Each row of numbers belongs to one of the elements below and depends on some of the facts about them. Some rows are named. Which element is each other row?

Some rows with their names:
[-11  14 -11  -8  -4 -11   1   9 -11   3  16   0   2   1   6   5  -2  11
   1 -12  -1  -6 -11   4  -9  -2   0  -6   5   3   7   4  -7 -14   7  -5
   5]: bivis
[-2 -1  1  2  2  1 -3  0  4  1  1 -2 -2  0  2 -4  1 -1 -4 -2  1  0  6  0
  0  1  0 -2 -1 -2  2 -2  0  3 -3  0 -4]: plerova
[-13   8  -2 -18 -20   5  14   8 -18 -12  13  -6  -1   4  25 -10   2  17
 -14 -10   1   6   6   8  -7 -18  14   6  20 -20   2  17 -12 -11   9  -9
  16]: fogar
[  4  -8   1   4 -13   9  10  -3  -8  -9 -12   6  -6   4  14 -13   1   1
  -8   6   2   9   7   4   5 -12  13  14   8 -18  -4   9  -1   3   0   1
   7]: sinal
[ -2  -6   7  -6  -9  14   2   0   1 -10   2  -9  -4   4  16 -14   5   1
 -14   0   2  10  17   5   3 -10   5   8   7 -14  -1   6  -7   4   1  -2
  10]: trigror
[ -7   8   8  -7   8  19  -3 -10   4  10  14   9  -1   3  -1   7   9  -7
   5   6  -4  11   6  -6  -8   2  -1  -9 -11   2   3   3  -1  11 -11 -11
  -7]: vima
[ 0  0  0  3  3  0 -9 -2  4  2 -2 -5  0  0  3 -2  3 -3 -6 -4  1 -1  5 -2
  2  0 -2  0 -1  1  1 -4  2  7 -1  0 -6]: tasko
[  1  11 -17  -3  -6 -15  -1   4 -16   1   5   9   4  -2   4   9  -5   5
   4  -7  -3  -4 -21   4  -4  -5   1   2   3   6   2   4  -4 -14  11  -4
  15]: naplom
[-2 -1 -1  6  2  1 -4  0  6  1  0 -4 -3  1 -1 -4 -1 -2 -5  0  1  2  5  1
  3  2 -2  0 -3  1  5 -4 -3  3 -3  0 -6]: skedabus
[ 0  2  7 -2  4  1 -4 -1  6 -1  6 -8 -2 -3 -4 -2  0  0 -8  2 -1  5  9 -1
 -1  2 -6 -1 -2  3  5 -3 -5  2 -3 -3  4]: sugek
[-2  0  1  4  2  0 -5 -1  4  2 -1 -4 -2  0  1 -4  1 -2 -4 -2  1 -1  5  0
  2  1 -2  0 -1  1  3 -2  0  4 -3  0 -4]: fevo
[ 8  0  1  6 -1 -2 -2 -3 -1  0 -7  4 -2 -1 -2  2  0 -2 -1  8  0  2 -2 -1
  5 -2  0  4 -3  0 -1 -1  2  3  1  0  5]: kefa
[-2 -2  1  4  2  0 -3  0  4  3  1 -1 -2 -1  2 -3  0 -1 -5 -2  1 -1  5  0
  2  2 -1 -1  0 -2  2 -3 -1  4 -2  0 -6]: foni
[ 11   2  -2  10   2  -6  -7  -3   1   0 -11   0  -1  -1  -7   2  -3  -2
  -5   6   1  -1  -4  -1   8  -1  -3   5  -5   4   0  -5   1   4   3   2
   3]: klenal
[ -3 -21  18  -1   3  -8   6   8  12  -3   4  -6  -2  -1   1  -2   4   3
  13   7   6  -4   6  -1  -6  11   1 -11   1   3  -1   4   4  -7  -6  12
  -2]: skamim
[ -2   0  10  -3  -3   5  -3   5   4   0  -2 -10   5   9  -6   5   3  -6
   1   4   0   3 -10  -1   8  -3  -4   6  -4  -3   0  -3   2   8   1  -2
  -7]: mulon
[-11  20  -6 -10  -5 -14   0   7 -17   2   8  -4   5   3   4   7   3  15
   1 -14  -2 -12 -12  -1 -12  -5   4  -5   7   6   9   6   1 -10   5  -5
  -6]: pitram

Facts:
τ: belongs to class; Ψ: is directly part of; Φ: refers to
flagur | τ 735 | Ψ raflabras | Φ mipodrar
sugek | τ 735 | Ψ trofan | Φ peflute
stigoflo | τ 566 | Ψ popan | Φ flezin
dustobrin | τ 735 | Ψ klegrun
fogar | τ 735
druros | τ 598 | Ψ fogar | Φ foni
flutezer | τ 598 | Ψ skupos
tuflin | τ 735 | Ψ plozun
skedabus | τ 735 | Ψ naplom | Φ plustis
skaplusi | τ 735 | Ψ lugas
loven | τ 598 | Φ vavo
tasko | τ 735 | Ψ naplom | Φ befla
trigris | τ 735 | Φ kirokli
febras | τ 598 | Ψ katel | Φ luplek
mipal | τ 598 | Ψ raflabras | Φ kiskitra
kledrok | τ 735 | Ψ raflabras
leklin | τ 598 | Ψ bivis
famim | τ 566 | Ψ katel
lugas | τ 566 | Φ trozo
vifun | τ 598 | Ψ gasi | Φ bipabi
drivere | τ 735 | Ψ raflabras | Φ skizem
gasi | τ 598
stiplun | τ 738 | Ψ drefi | Φ skemel
pobim | τ 735 | Ψ lugas | Φ troplos
mogi | τ 735 | Ψ ploron | Φ keplos
peflute | τ 598 | Ψ gasi
tramara | τ 735 | Ψ trigris
raflabras | τ 566
droskas | τ 598 | Ψ fogar
ploron | τ 598 | Φ brostak
bretrok | τ 735 | Ψ stakon | Φ mokluk
skinen | τ 566 | Ψ loven
trofan | τ 598
fudiflus | τ 735 | Ψ trigris
plozun | τ 735
lezu | τ 735 | Ψ plozun | Φ fifel
bivis | τ 735
keplos | τ 598 | Ψ flezin | Φ loplor
skubron | τ 598 | Ψ lugas
klenal | τ 598 | Ψ flezin
skupos | τ 598 | Φ pobim
pige | τ 735 | Ψ fogar
skozupul | τ 598 | Ψ flezin | Φ tuflin
skizem | τ 735 | Ψ bivis | Φ druros
luvi | τ 735 | Ψ bivis
plustis | τ 566 | Ψ turesim
naplom | τ 598
befla | τ 735 | Φ skozupul
sudom | τ 598 | Ψ katel
plutror | τ 738 | Ψ popan
depul | τ 598 | Ψ naplom | Φ feko
tuzi | τ 735 | Ψ raflabras
klegrun | τ 735 | Φ koskos
lipego | τ 566 | Ψ gasi | Φ sinal
mulon | τ 738 | Ψ loven | Φ gasi
plerova | τ 735 | Ψ vavo | Φ stufifli
tiseklam | τ 598 | Ψ trofan
daten | τ 735 | Ψ drefi | Φ zeni
treba | τ 566 | Ψ davilo | Φ skamim
gikel | τ 738 | Ψ klegrun | Φ plevi
skedun | τ 566 | Ψ naplom
katel | τ 735 | Φ febras
mokluk | τ 738 | Ψ klegrun
bilok | τ 598 | Ψ befla
popan | τ 566 | Φ droskas
klusus | τ 735 | Ψ raflabras
brostak | τ 735 | Ψ davilo
gritrek | τ 566 | Ψ drefi
brepos | τ 738 | Ψ pitram | Φ graver
luplek | τ 735 | Ψ fogar | Φ trigris
stufifli | τ 735 | Ψ raflabras | Φ faki
peluper | τ 598 | Ψ klegrun | Φ plerova
klestel | τ 598 | Ψ bivis | Φ lozis
skagan | τ 735 | Ψ skupos
feko | τ 735 | Ψ raflabras | Φ pizu
pizu | τ 566 | Ψ fogar | Φ skiplur
klegal | τ 735 | Ψ trofan
sopludres | τ 735 | Ψ raflabras | Φ mogi
pitram | τ 735 | Φ zaske
skudro | τ 598 | Ψ naplom
graver | τ 735 | Ψ naplom | Φ grifik
toses | τ 738 | Ψ befla
plevi | τ 566 | Ψ popan
stustal | τ 735 | Ψ turesim
vima | τ 735 | Ψ gasi | Φ trigror
kiskitra | τ 735 | Ψ klegrun | Φ sudom
zadusar | τ 566 | Ψ naplom
lobin | τ 735 | Ψ klegrun
vedi | τ 598 | Ψ trigris | Φ leklin
basto | τ 735 | Ψ lugas
drefi | τ 735 | Φ vifun
faki | τ 598 | Ψ plozun | Φ kitron
breru | τ 735 | Ψ flezin | Φ klusus
grifik | τ 598 | Ψ loven | Φ lugas
troplos | τ 598 | Ψ befla
skemel | τ 598 | Ψ gasi | Φ naplom
foni | τ 735 | Ψ lugas | Φ raflabras
soski | τ 735 | Ψ fogar | Φ skinen
voskam | τ 566 | Ψ gasi | Φ basto
grostugol | τ 735 | Ψ loven | Φ tasko
plogok | τ 735 | Ψ flezin | Φ tiseklam
trigror | τ 735 | Ψ fogar | Φ skubron
maflis | τ 598 | Ψ flezin | Φ gepugum
trebru | τ 735 | Ψ trigris | Φ flutezer
stakon | τ 738
skamim | τ 735 | Ψ raflabras | Φ plutror
kirokli | τ 566 | Ψ raflabras | Φ dustobrin
favim | τ 566 | Ψ klegrun
turesim | τ 566
vugrim | τ 735 | Ψ gasi | Φ fudiflus
skiplur | τ 735 | Ψ trofan | Φ skedabus
stebas | τ 735 | Ψ plozun | Φ mipal
fifel | τ 735 | Ψ trigris | Φ katel
vuzos | τ 735 | Ψ gasi
vavo | τ 566 | Φ vugrim
sinal | τ 598 | Ψ fogar
kefa | τ 598 | Ψ trigris
loplor | τ 735 | Ψ drefi | Φ dogrir
zaske | τ 735 | Ψ drefi | Φ stakon
bipabi | τ 566 | Ψ fogar | Φ flagur
trozo | τ 566 | Ψ turesim
dogrir | τ 598 | Ψ vavo | Φ toses
flezin | τ 598 | Φ klegrun
gepugum | τ 735 | Ψ gasi
mipodrar | τ 735 | Ψ turesim | Φ klegal
zeni | τ 566 | Ψ flezin | Φ plozun
fevo | τ 735 | Ψ plozun
naskim | τ 566 | Ψ flezin | Φ tuzi
lozis | τ 598 | Ψ klegrun | Φ skedun
kitron | τ 735 | Ψ plozun | Φ stebas
koskos | τ 735 | Ψ pitram
davilo | τ 735

Rows to name:
No name comes twice in this set of rows, the named rows included.
[ -3  15 -11  -6  -6 -14   4   5 -15   0   9   7   3   1   2  12  -4  11
   5  -3  -2  -4 -20   3  -5  -4   2  -1   2   4   4   6  -4 -14  10  -4
  14] => trofan
[  8 -20  18   2   1 -12   8   4   7  -6  -2   1  -1  -2  -1   5   5   3
  17  15   4  -2  -1  -2  -4   7   2  -6   1   3  -5   6   9  -6  -2  13
   7] => mipal
[  6  -4  -5  10  -2  -3   2  -4  -4   2 -12  11  -3   0   1  -4  -1  -3
   2   4   0   0  -4   0   3  -1   6   5  -2  -3  -1   2   4   0  -3   2
  -3] => troplos
[  2  18 -17   3  -3 -21  -4   7 -14   3   4   4   3  -1  -5  13  -8  10
  -1  -5   0 -10 -21   4   4  -3  -5   1   1   8   5  -3  -3 -11  14  -3
   9] => flezin
[  3 -21  12  -5   3   0  13   6   9  -9  -3  -6   1  -3  -7   2   1   3
  18   6   5  -4   4  -4  -4  12   1  -8   4   1 -12   2   9  -7  -2  14
   1] => kirokli
[  0   0  13  -9  -9   9   3  -3  -3 -11  -5 -11  -3   0  11 -16   6   4
 -15  -2  -1   8  21   0  -4 -12   7   8  10 -12   0   8  -2   5  -3  -5
   5] => soski
[ -5  19  -8  -5  -7 -16  10   5 -20   1   4   7   2   1  -3  12  -4  18
   5  -2  -2  -6 -20  -1  -7  -6   5  -2   3   2   7   7  -1 -14   7  -5
   3] => skupos
[ -6   8   0  -6   6  25  12 -12  -1   6   2  14   0   1 -12   8   3  -3
  10   4  -6   5   1  -8  -6   2   5  -7  -8  -4  -5   2   5  10 -12  -7
 -16] => lipego
[ 12  -6  -1   1   3  -2  -7  -6   4   1   3   8   2  -7   7   7   2 -10
  -2   5   0   3   0   2   6  -1  -3   1   2  -4  -9  -2   0   6   7   1
  20] => tiseklam
[-13  17 -14 -12   0  16   3  -8 -16  16  27  35   3   9   9  25   8  -4
  25   2  -7   9 -25  -2 -14  -3   8 -12 -11   4   0  14  -2  -4  -3 -16
   7] => gasi
[ -7  17 -17   0   0 -19  -7  11  -8   5  11  -4   3   0   0   5  -8  10
  -5 -14   1 -11 -14   4   0   1  -6  -4   3  10   9  -4  -5 -11  12  -4
   0] => klegrun

The same elements again, as new rows of numbers:
Some elements and their rows:
[ 3  2  0 12  4  3 -6 -1  1  0  7 -2 -6]: depul
[ 1  0  1 -8 -1  1  4 -3  5 -1 -3 -6 -3]: fifel
[  2  -1  -4  10  13   9 -13   7  -9   1   4  -3  -2]: mipal
[ -3  -5  -5  -2  16   3  -1  -3   0   6 -11  -4  -1]: sopludres
[ 0 -3  2  6  2  0 -7 -3 -4 -3  4  0  5]: gikel
[-10   5  15  -5 -14   5  -1  -2  12   1  -4   0  -5]: lipego
[12  1  0  4  1  0 -1  4 -3 -4  4  0 10]: kiskitra
[ 1 -2  1 -3  1  0  5 -1  3  0 -3 -1  0]: pobim
[ -1   2   0   5   0   4  -4   4  -1  -2   4  -1 -11]: flutezer
[ 1 -2  1 -3  1 -1  5 -1  3  0 -3 -1  0]: skagan
[ 0 -1  1  2 -2 -1 -7  0 -5 -6  4  1  1]: mokluk
[-6  2  1 -4 -2  4 -6  5  3 -2 -9 -3 -4]: plustis
[ 2 -1  0 -4 -1 -1  4  0  3 -2 -3  0 -1]: basto
[ -1   2   0   5   0   4  -4   4  -1  -2   4  -1 -11]: leklin
[  8 -12  -8 -10   1  -8  13  -3  -3   8  17   2  35]: fogar
[ 4  0 -1  1  2 -2  3  0  1 -2 -4  0 -1]: lobin
[ -3  -3  -6  -5  11   2  -1   0  -1   2 -11  -2  -4]: tuzi

Name these rows:
No name comes twice in this set of rows, the named rows included.
[ 8  2  1  9 -1  6 -8  9 -5 -5 12  0  0] => sudom
[ 0 -1  1 -6  1  2  4 -4  6  1 -3 -7 -1] => lezu
[ 7 -2  2  3 -2  0  2  3 -1 -2  5  0  8] => stebas
[  3   2  -6  -6   0 -12  11  -5  -7   3  -4  12   8] => trigris
[ 1  2 -1 12  5  4 -6  2 -2  0  4 -3 -9] => maflis
[-5 -7 -2  5  6  0 -3  1 -5  2 -5 -4  0] => stufifli
[ 5 -3  3  4 -3 -1  2  2 -1 -2  4  0  6] => kitron

The same elements again, as new rows of numbers:
Some elements and their rows:
[ 2 -2 28  5 -5 -2  0 -8  2 18 18  3 10]: voskam
[  8  16 -29  -3  -1  -4  -4   2  -5  -3  25  -9 -28]: raflabras
[ 2  1 23  5 -2 -4  2 -9 -3 19 15  1  9]: treba
[ 4  0  9  2 -8 -1 -2  1 11 14 30  0 -7]: turesim
[ 13 -10 -12 -12   4  -4   2  -3   3 -12   0   3  25]: faki
[ 13  -1  -4  -3  -1 -15   1   0   8   1  12  -9  -2]: skubron
[ 12  -5   8 -11   1 -10  -1 -11   5  -5   6  -5  11]: skemel
[ 11  -4   0  -4  -3 -14   1   0  11   1  12  -7   1]: sinal
[ 13  -1  -4  -2  -1 -15   2   0   6   2  11 -10  -2]: troplos
[ 14  -3   0 -13   1  -9  -1 -13   1  -5   5  -6   8]: depul
[ 12  -4   0  -4  -2 -15   1   0  10   1  12  -8   1]: droskas
[ 12  -5   1 -12   2  -9   0  -9   4  -6   5  -4  13]: peluper
[ 13  -1   4 -12   3 -11  -1 -12   2  -4   5  -7   8]: grifik
[  3   0  -6   4  -2  -2  -5  -1   7   3  13   0 -10]: davilo
[  1  -3  11   5   1  -3  -4 -10   0   5   0   4   7]: soski
[  4  -1   3   6  -3   2  -8   1  12   2  17   3 -11]: fogar
[ -3  -1  12   1   0 -15  -2 -16  -1   3 -10  -7   0]: luplek

Name these rows:
No name comes twice in this set of rows, the named rows included.
[ 4  2  4 16  1 -8 -6 -1  1 11 10 -2 -6] => klegal
[  9  16 -37  -4  11   1  -1 -16 -27  -1  -1  -9 -18] => feko
[  6  -2   3  -3   2   2 -13 -13   4  -4  12   3  -1] => drefi
[ 20  -3  18  -3   2 -12 -14 -14   8  -4  16  -8  11] => vifun
[ 16  18 -19   9  15  -8 -18 -14 -19   0  13 -15 -16] => flagur
[  4  -1   2   2   1   3  -3 -16  -8   6   1   4   2] => skedabus
[  2  17 -29  -3  14  -5   2  -8 -21  -1  -3 -11 -16] => sopludres

